Below is a small trained network, with its code and all its weights. Each question gives an input and a class and asks what happens when units are switched off, that is, made to give their printed mean instead of their output.

import numpy as np


def w(rows, s, z=0):
    codes = np.array(rows[::2]) - 128.0
    scale = np.full(codes.shape[1], s)
    scale[-1] = z or s
    return codes * scale


def f(y):
    return y / 2 * (1 + np.tanh(0.7978845608 * (y + 0.044715 * y**3)))


def log_softmax(a):
    a = a - a.max(-1, keepdims=True)
    return a - np.log(np.exp(a).sum(-1, keepdims=True))


def net(x, mask):
    res = np.array(x, float).reshape(1, 3) / 4 @ E
    y = f(res @ A[0][:, :-1].T + A[0][:, -1])
    res = res + np.where(mask, y, B[0][:, -1]) @ B[0][:, :-1]
    return log_softmax(res[-1] @ U[:, :-1].T + U[:, -1])


A, B = {}, {}
E = w([
[229,157,221],'x0',
[128,254,98],'x1',
[214,95,41],'x2',
],0.0053)
A[0] = w([
[115,128,128,68],'n0',
[152,133,154,102],'n1',
[131,4,160,81],'n2',
[83,116,96,130],'n3',
[192,146,191,99],'n4',
[86,114,92,89],'n5',
[172,142,166,88],'n6',
[56,145,202,78],'n7',
[128,133,113,28],'n8',
[147,121,113,46],'n9',
[211,104,40,99],'n10',
[106,185,91,70],'n11',
[84,118,84,73],'n12',
[139,131,144,63],'n13',
[135,114,137,4],'n14',
[102,134,152,41],'n15',
[91,195,144,74],'n16',
[166,120,94,63],'n17',
[180,138,180,93],'n18',
[41,109,54,93],'n19',
[41,147,213,94],'n20',
[123,128,131,52],'n21',
[136,185,111,155],'n22',
[121,104,129,51],'n23',
[198,143,198,107],'n24',
[61,110,72,112],'n25',
[145,166,97,52],'n26',
[118,121,110,53],'n27',
[134,55,151,128],'n28',
[73,142,187,61],'n29',
[97,58,190,56],'n30',
[133,242,92,60],'n31',
[76,117,80,113],'n32',
[156,141,140,30],'n33',
[89,126,126,49],'n34',
[214,98,40,92],'n35',
[134,218,97,99],'n36',
[131,129,128,17],'n37',
[200,145,200,111],'n38',
],0.012,0.0038)
B[0] = w([
[158,122,132,100],'n0',
[145,113,114,134],'n1',
[128,2,226,230],'n2',
[145,116,94,165],'n3',
[175,95,72,215],'n4',
[165,102,104,146],'n5',
[167,102,100,158],'n6',
[198,201,145,187],'n7',
[176,108,146,91],'n8',
[171,122,147,101],'n9',
[203,221,163,253],'n10',
[165,63,153,155],'n11',
[184,98,104,148],'n12',
[163,115,129,104],'n13',
[178,102,149,86],'n14',
[183,133,143,101],'n15',
[181,114,184,159],'n16',
[182,140,151,130],'n17',
[169,100,89,182],'n18',
[195,88,55,235],'n19',
[194,229,136,218],'n20',
[164,119,136,94],'n21',
[84,99,146,189],'n22',
[162,102,146,99],'n23',
[169,93,63,234],'n24',
[166,95,73,203],'n25',
[159,107,172,125],'n26',
[174,111,134,101],'n27',
[97,83,169,184],'n28',
[198,170,149,152],'n29',
[179,98,211,167],'n30',
[154,20,223,221],'n31',
[156,100,88,179],'n32',
[182,98,135,102],'n33',
[185,119,127,106],'n34',
[210,221,162,254],'n35',
[111,58,187,205],'n36',
[174,113,143,85],'n37',
[168,91,59,241],'n38',
],0.039,0.0033)
U = w([
[158,96,2,140],'0',
[173,240,167,151],'1',
[106,71,202,116],'2',
[17,175,70,223],'3',
[117,148,116,3],'4',
],0.0077,0.0036)

Each question gives the input, the list of numbers given to net, and the class t.
The units are the neurons (one row each of A and B). Each row of codes is followed by its name. A weight is (code - 128) times the scale printed after its matrix; where a second scale follows, it is the last column's (A, B and U).
mask holds one flag per neuron, in row order. A switched-off neuron (its flag False) gives its mean, the last column of its row in B, instead of its output. The means were averaged over made-up inputs and are rounded, as every weight is.
A unit's drop is (log p(t) with every unit on - log p(t) with that unit switched off) / (log p(t) with every unit on - log p(t) with every unit switched off).
The circuit of an input: a set's keep is (log p(t) with only the set's units on - log p(t) with every unit switched off) / (log p(t) with every unit on - log p(t) with every unit switched off). Starting from the 12 units with the biggest drops (on a tie, the unit counted first), units are removed one at a time, each time the one whose removal leaves the highest keep (on an exact tie, the one counted first), for as long as the keep stays at least 0.8.
circuit, biggest first: the units of the circuit, biggest drop first
top k neurons: the k neurons with the biggest drops, biggest first
drop when u is switched off: that unit's drop, to one decimal
input [-3,-7,8], class 1: circuit, biggest first	(n35)
input [1,3,3], class 3: top 2 neurons	(n2, n20)
input [-3,-7,-7], class 1: top 2 neurons	(n20, n7)
input [-6,-5,-8], class 1: top 2 neurons	(n20, n7)
input [0,4,-1], class 2: top 2 neurons	(n31, n36)
input [6,7,1], class 2: top 2 neurons	(n31, n36)
input [3,4,0], class 2: top 3 neurons	(n31, n19, n36)
input [7,-7,-4], class 0: top 3 neurons	(n38, n24, n4)
input [4,-5,3], class 2: top 4 neurons	(n2, n19, n28, n25)
input [4,-5,7], class 1: top 2 neurons	(n35, n10)
input [1,-4,-2], class 2: top 2 neurons	(n2, n30)
input [-4,8,8], class 1: top 3 neurons	(n10, n35, n2)
input [-1,-8,3], class 2: drop when n1 is switched off	0.0
input [0,-5,-5], class 1: circuit, biggest first	(n20)
input [5,4,-3], class 0: drop when n2 is switched off	0.1
input [6,8,2], class 2: drop when n36 is switched off	0.2
input [-3,2,-3], class 3: drop when n35 is switched off	0.3
